Rows, each followed by one of two labels for a hidden trait (new trait and labels in each part)
In the rows, zero is written as 128.
[140 225 155 125 171  76 129 163 126 130  94  92 103 165   1 208 153  82
  87 127 137 197 133  92 114] : (87)
[130  96  95 157 154 150 131 127 129 135 136 176  79 109 198  41 156 110
 146 141 128 100  84 159 130] : (86)
[125 130 136 109 121 127 106 150 128 127 132 132 140 132  63 152 126 118
 119 163 128 137 160 108 107] : (86)
[118 189 121  85 137  95 105  88 133 122  69  89 101 173  40 184 151 140
 108  20 129 140  82 166 146] : (86)
[126 117 150 148 145 133 176  92 128 132 121 140 122 107 155 154 143 114
 143 118 124 112 116 140 147] : (87)
[108 136 127 147 132  75  56 184 131 135 118 132  91 160  39 192 164 131
 120 184 122 101 134 104  96] : (87)
[129 163 106 104 137 129  81 105 131 129 112 157  87 135  91 125 149 102
 123 110 131 124  95 146 130] : (86)
[128 233 118  74 146 118 117 124 130 124 104 107 104 123 109 147 136  70
 107 100 132 154 134 158 147] : (87)
[131 106  88 114 140 127 162 142 126 130 128 151 106 114 202  80 138 123
 143  92 133 108 101 151 130] : (86)
[143 149 118 143  64 110  87  97 119 126 124 120 110 127  68 172 132 148
 146  85 126 105 126 114 129] : (87)
[127 148 115 113 113 104  89 106 131 123  96 133  92 148  89 139 170 109
 116  94 126 143 108 153 138] : (86)
[129 132 121 133 142 125 137 128 129 126 126 127 106 142  96 110 148 132
 128 163 125 102 148 141 118] : (86)
[128 199  64  64  95 137  40 192 128 112 149  71 130 164 168  64  80 150
  90 107 137 161 161 156 147] : (87)
[137 191 134 131  88 116  71  73 125 125 122 139 107 131  63 187 128 151
 107  88 122 161 169 117 122] : (87)
[142 253 112  42  99 101  69  94 129 115  89 131  95 135  94 130 169  90
  99  93 132 167 137 148 133] : (86)
[128  77  88 146  99  89  97 191 127 122 142  94 106 176  71 100 113 190
 104 112 134 161 113 127 109] : (87)
[141 127 124  62  39 121 115  21 136 124 111 191 139 122 123 113 167 167
 153 153 126 123 159 101  86] : (87)
[119 134 116 114 110 118 115 130 131 128 119 118 101 140 116 129 149 153
 121 108 131 131 113 144 126] : (86)
[134 206 102 117  75 114  42 113 123 125 115 129  96 145  71 169 140 162
 119  92 125 120 144 115 123] : (87)
[146 151 171  82 153 100 182  35 130 135  89 153 118 103  62 187 166  66
 140 127 132 144 116 112 118] : (87)
[126  68  98 121 145 129 144 130 125 127 130 128 130 116 191 101 121 132
 138 117 131 111 106 138 138] : (86)
[125 119 128 130 148 117 137 125 120 129 117 131 115 134 141 119 140 124
 133 147 124 127 118 138 124] : (86)
[124 142 120 151 103 123 120 113 136 124 107 104 126 129 130 128 150 131
 126  66 132 146 103 117 154] : (86)
[115  90 131 109 108 152 115  61 135 130 113 163 122 103 218 100 146 145
 158 107 118  82 124 149 142] : (87)

[131 105  87 131 130 127  93 111 123 112 139 105 125 164 119 107 129 134
 117 128 128  98 140 128 129 135 137 129 171 110 131 186 108 111 130  84
 156 128 103  90 128 253 153 127 129 171 130 133 129 171 136 132  97 127
 103 134 144 124 117 133 121 114  90 108 132 184 121 116 131 127 143  71
 124 132 137 116 150 129] : J62
[152 117 123 142 124 131  95 129 127 111 140 108 129 171 151 102 124 125
 135 126 132 107 130 127 152 150 116 123 174 110 139 204 122  94 133 118
 151 123 107 126 123 224 130  85 126 155 131 130 130 167 136 133 129 125
 112 130 153 123 113 151 165 117 138 134 132 191 126 121 128 125 122 113
 118 123 133 110 136 127] : J492
[133 136 102 126 129 130 128 136 136 128 113 109 137 143 121 130 109 140
 149 125 130 134 127 121 129 126 140 155 154 105 117  94 126 135 114 117
 126 119 143 118 131 144 128 108 134 136 134 128 130 120 134 134 134 148
 116 128 125 144 125 141 123 114 225  65  66 118 123 117 113 124 140 102
 123 137 117 172 133 121] : J62
[158 117  98 144 118 125 109 110 140 112 133 117 127 134 154 122 124 149
 106 137 128 110 137 131 150 135 113 128 141 110 157 113 120 101 136 100
 151 134 106 124 127 214 155  79 118 115 117 133 126 158 135 124  80 134
 126 132 124 119 112  92 163 111 121 130  96 170 131 149 130 116 136 107
 130 119 129 107 148 133] : J62
[130 131 109 129 126 132 136 142 152 128 126  27 134 129 139 111 112 148
 143 130 128 140 128 125 128 122 125 128 157 115 129  67  99 115 117 177
 118 123 146 121 130 115 103 100 128 112 133 127 128 121 133 106 121 145
 100 125 126 144 127 126 138 111 196 128  63 111 126 126 113 144 142 183
 138 124 129 129 141 128] : J62
[159  87  92 134 133 116 128 109 119 127 128  95 124 119 158 104 122 132
 111 133 123  94 141 128 159 127 128 128 150 127 150 171 124 122 133 132
 153 129 130  98 141 252 121 120 135 162 123 127 130 171 129 136 127 143
 103 130 140 117 121  61 146 103  89  97 115 188 121 161 128 132 155  71
 132 137 133 139 133 130] : J62
[158 158  85 141 119 119 106 123 127 110 147  94 124 158 108 103 128 135
 125 133 129 122 122 129 143 137 137 121 179 113 109 197 114 106 118  75
 138 125  98  93 125 253 155  86 120 160 122 127 133 128 137 132  83 115
  85 137 140 122 102 119 158 113 135 111 117 178 122 123 125 111 136  83
 118 116 135 111 175 126] : J62
[136 182 157 111 129 127 132 137 143 118 129 106 119 107 113 133 120 140
 105 133 115 125 132 132 148 132 134 126 113 117 123  93 169 148 135 138
 129 127 108 109 119 153 160  97 128 145 118 169 120 143 121 101 112 108
 120 140 143 106 125 133 110 114 138 152  73 204 106 108 131 136 134 196
 140  97 144 147 117 128] : J492
[157  81 105 131 135 125  88 130 100 126 150  74 125 105 125 132 122 130
 112 132 129 115 142 125 158 118 162 120 142 113 133 201 127 130 132 104
 161 122 133  92 141 255 153 122 139 150 120 130 130 189 131 145 138 146
  99 129 136 117 122  79 149 116  95 103 106 142 122 120 125 110 153   1
 121 149 129 127 123 129] : J62
